Below are the code and all the weights of a small trained network. Each question names an input and a target symbol and asks about switching units off, where a switched-off unit gives its printed mean instead of its output.

import numpy as np


def w(rows, s, z=0):
    codes = np.array(rows[::2]) - 128.0
    scale = np.full(codes.shape[1], s)
    scale[-1] = z or s
    return codes * scale


def f(y):
    return np.maximum(y, 0)


def softmax(a):
    e = np.exp(a - a.max(-1, keepdims=True))
    return e / e.sum(-1, keepdims=True)


def log_softmax(a):
    a = a - a.max(-1, keepdims=True)
    return a - np.log(np.exp(a).sum(-1, keepdims=True))


def net(x, mask):
    ids = ['ελμστψ'.index(c) for c in x.split()]
    T = len(ids)
    res = E[ids] + P[:T]
    u = 0
    for l in range(2):
        r = res
        for j in range(2):
            rows = slice(3 * j, 3 * j + 3)
            q, k, v = (r @ M[l][rows].T for M in (Q, K, V))
            z = softmax(np.where(np.tri(T) > 0, q @ k.T / 3**0.5, -1e9)) @ v
            o = O[l][rows]
            res = res + np.where(mask[u + j], z, o[:, -1]) @ o[:, :-1]
        u += 2
        y = f(res @ A[l][:, :-1].T + A[l][:, -1])
        res = res + np.where(mask[u : u + 4], y, B[l][:, -1]) @ B[l][:, :-1]
        u += 4
    return log_softmax(res[-1] @ U[:, :-1].T + U[:, -1])


Q, K, V, O, A, B = {}, {}, {}, {}, {}, {}
E = w([
[236,127,242,37,100],'ε',
[154,27,135,192,160],'λ',
[145,225,223,150,155],'μ',
[197,124,74,83,10],'σ',
[77,57,75,188,227],'τ',
[248,173,38,253,57],'ψ',
],0.0062)
P = w([
[223,175,25,90,131],'0',
[20,111,254,173,33],'1',
[200,64,201,143,199],'2',
[137,173,176,141,223],'3',
[81,148,224,131,75],'4',
[242,88,132,165,184],'5',
[160,126,84,96,178],'6',
[75,169,147,89,74],'7',
[246,76,95,146,156],'8',
[145,96,43,78,176],'9',
],0.005)
Q[0] = w([
[122,216,164,170,51],'0.h0',
[103,79,135,93,174],'0.h0',
[168,199,110,144,64],'0.h0',
[48,178,126,96,157],'0.h1',
[162,2,158,169,198],'0.h1',
[202,63,157,173,111],'0.h1',
],0.0072)
K[0] = w([
[231,164,153,73,18],'0.h0',
[104,51,140,171,152],'0.h0',
[135,229,136,144,66],'0.h0',
[68,77,199,93,209],'0.h1',
[153,103,3,38,172],'0.h1',
[216,217,11,136,79],'0.h1',
],0.0056)
V[0] = w([
[64,235,180,88,59],'0.h0',
[29,73,10,152,168],'0.h0',
[55,176,243,41,82],'0.h0',
[131,14,226,37,136],'0.h1',
[135,4,244,107,205],'0.h1',
[145,184,101,28,35],'0.h1',
],0.0041)
O[0] = w([
[227,143,182,43,226,76],'0.h0',
[106,95,16,180,132,49],'0.h0',
[193,161,127,14,145,8],'0.h0',
[34,174,140,18,61,4],'0.h1',
[10,172,167,57,2,7],'0.h1',
[221,140,108,87,196,157],'0.h1',
],0.0047,0.0024)
A[0] = w([
[218,111,91,76,170,135],'0.n0',
[167,160,180,19,58,114],'0.n1',
[56,23,253,153,161,117],'0.n2',
[99,179,113,211,57,255],'0.n3',
],0.0058,0.0025)
B[0] = w([
[70,251,119,147,254,209],'0.n0',
[3,174,199,188,81,164],'0.n1',
[150,223,41,106,201,168],'0.n2',
[61,68,202,184,118,252],'0.n3',
],0.006,0.0039)
Q[1] = w([
[226,185,153,187,253],'1.h0',
[125,105,183,183,20],'1.h0',
[193,24,25,139,207],'1.h0',
[96,99,162,190,158],'1.h1',
[57,149,236,169,141],'1.h1',
[53,132,250,170,155],'1.h1',
],0.0047)
K[1] = w([
[108,103,1,197,206],'1.h0',
[78,115,178,139,37],'1.h0',
[225,197,53,80,198],'1.h0',
[102,192,152,134,84],'1.h1',
[76,162,203,113,44],'1.h1',
[38,165,229,119,37],'1.h1',
],0.0057)
V[1] = w([
[40,71,102,115,58],'1.h0',
[54,93,128,209,52],'1.h0',
[142,65,154,183,2],'1.h0',
[127,40,78,216,167],'1.h1',
[36,200,173,83,108],'1.h1',
[178,118,136,153,184],'1.h1',
],0.006)
O[1] = w([
[80,3,113,191,26,1],'1.h0',
[141,1,218,123,102,161],'1.h0',
[149,23,191,27,111,144],'1.h0',
[247,30,155,102,174,246],'1.h1',
[20,200,196,196,37,25],'1.h1',
[198,128,145,75,213,213],'1.h1',
],0.0045,0.0042)
A[1] = w([
[202,75,226,120,224,75],'1.n0',
[187,158,164,95,194,3],'1.n1',
[129,121,178,81,52,92],'1.n2',
[234,170,145,115,253,84],'1.n3',
],0.0066,0.004)
B[1] = w([
[52,37,39,192,57,217],'1.n0',
[43,113,22,27,62,163],'1.n1',
[229,190,126,73,113,136],'1.n2',
[1,174,23,49,35,248],'1.n3',
],0.0051,0.012)
U = w([
[121,249,207,233,242,150],'ε',
[230,18,222,48,53,186],'λ',
[155,253,135,97,146,144],'μ',
[115,184,64,104,246,225],'σ',
[230,25,176,236,128,252],'τ',
[52,39,6,48,67,35],'ψ',
],0.0043,0.0027)

Each question gives the input, a string of symbols that net reads in full, and the target symbol t.
The units are the heads (3 rows each of Q, K, V and O) and the neurons (one row each of A and B). Each row of codes is followed by its name. A weight is (code - 128) times the scale printed after its matrix; where a second scale follows, it is the last column's (O, A, B and U).
mask holds one flag per unit, layer by layer, with each layer's heads first. A switched-off unit (its flag False) gives its mean, the last column of its rows in O or B, instead of its output. The means were averaged over made-up inputs and are rounded, as every weight is.
A unit's drop is (log p(t) with every unit on - log p(t) with that unit switched off) / (log p(t) with every unit on - log p(t) with every unit switched off).
The circuit of an input: a set's keep is (log p(t) with only the set's units on - log p(t) with every unit switched off) / (log p(t) with every unit on - log p(t) with every unit switched off). Starting from all 12 units, units are removed one at a time, each time the one whose removal leaves the highest keep (on an exact tie, the one counted first), for as long as the keep stays at least 0.8.
units of the circuit, in order: the units of the circuit, biggest drop first
unit that matters most: the unit with the biggest drop
top k neurons: the k neurons with the biggest drops, biggest first
top k neurons in layer l: the k neurons of layer l with the biggest drops, biggest first
drop of u: that unit's drop, to one decimal
input σ ψ σ μ μ σ μ μ, target ε: units of the circuit, in order : 1.h1, 1.n3, 0.h1, 1.n0
input ε μ τ, target ε: units of the circuit, in order : 1.h1, 0.h1, 1.n3, 1.n0
input ψ ψ λ ψ ψ, target τ: units of the circuit, in order : 0.n3, 1.n3, 1.h0
input ε τ μ ε λ ε, target ε: top 2 neurons in layer 0 : 0.n1, 0.n2
input ψ ψ σ τ λ ψ μ σ ε, target ψ: top 4 neurons : 1.n3, 1.n0, 1.n1, 0.n3
input μ μ σ ε τ μ μ σ, target μ: top 2 neurons in layer 1 : 1.n0, 1.n2
input ψ σ ψ λ ψ μ, target ψ: unit that matters most : 1.n3
input τ τ ψ μ, target τ: top 2 neurons : 1.n3, 0.n0
input ψ ψ τ, target ψ: top 3 neurons in layer 1 : 1.n3, 1.n0, 1.n1
input μ σ σ σ μ σ, target μ: top 2 neurons in layer 0 : 0.n3, 0.n0
input ψ ψ σ ψ τ λ, target ψ: top 3 neurons : 1.n3, 1.n0, 1.n1
input ψ ψ ε ε ψ ε, target ψ: drop of 1.n3 : 0.4
input ψ τ ψ ψ σ, target λ: drop of 0.n0 : 0.2
input ψ ε ε σ μ, target ε: drop of 0.h1 : 0.2
input ε ε σ ψ, target ε: top neuron : 1.n3
input τ τ λ σ, target τ: top 2 neurons : 1.n3, 1.n1
input τ ψ τ ψ ψ ψ ε τ, target τ: top 2 neurons in layer 0 : 0.n0, 0.n3
input ψ τ ψ, target ψ: top 2 neurons in layer 1 : 1.n3, 1.n0
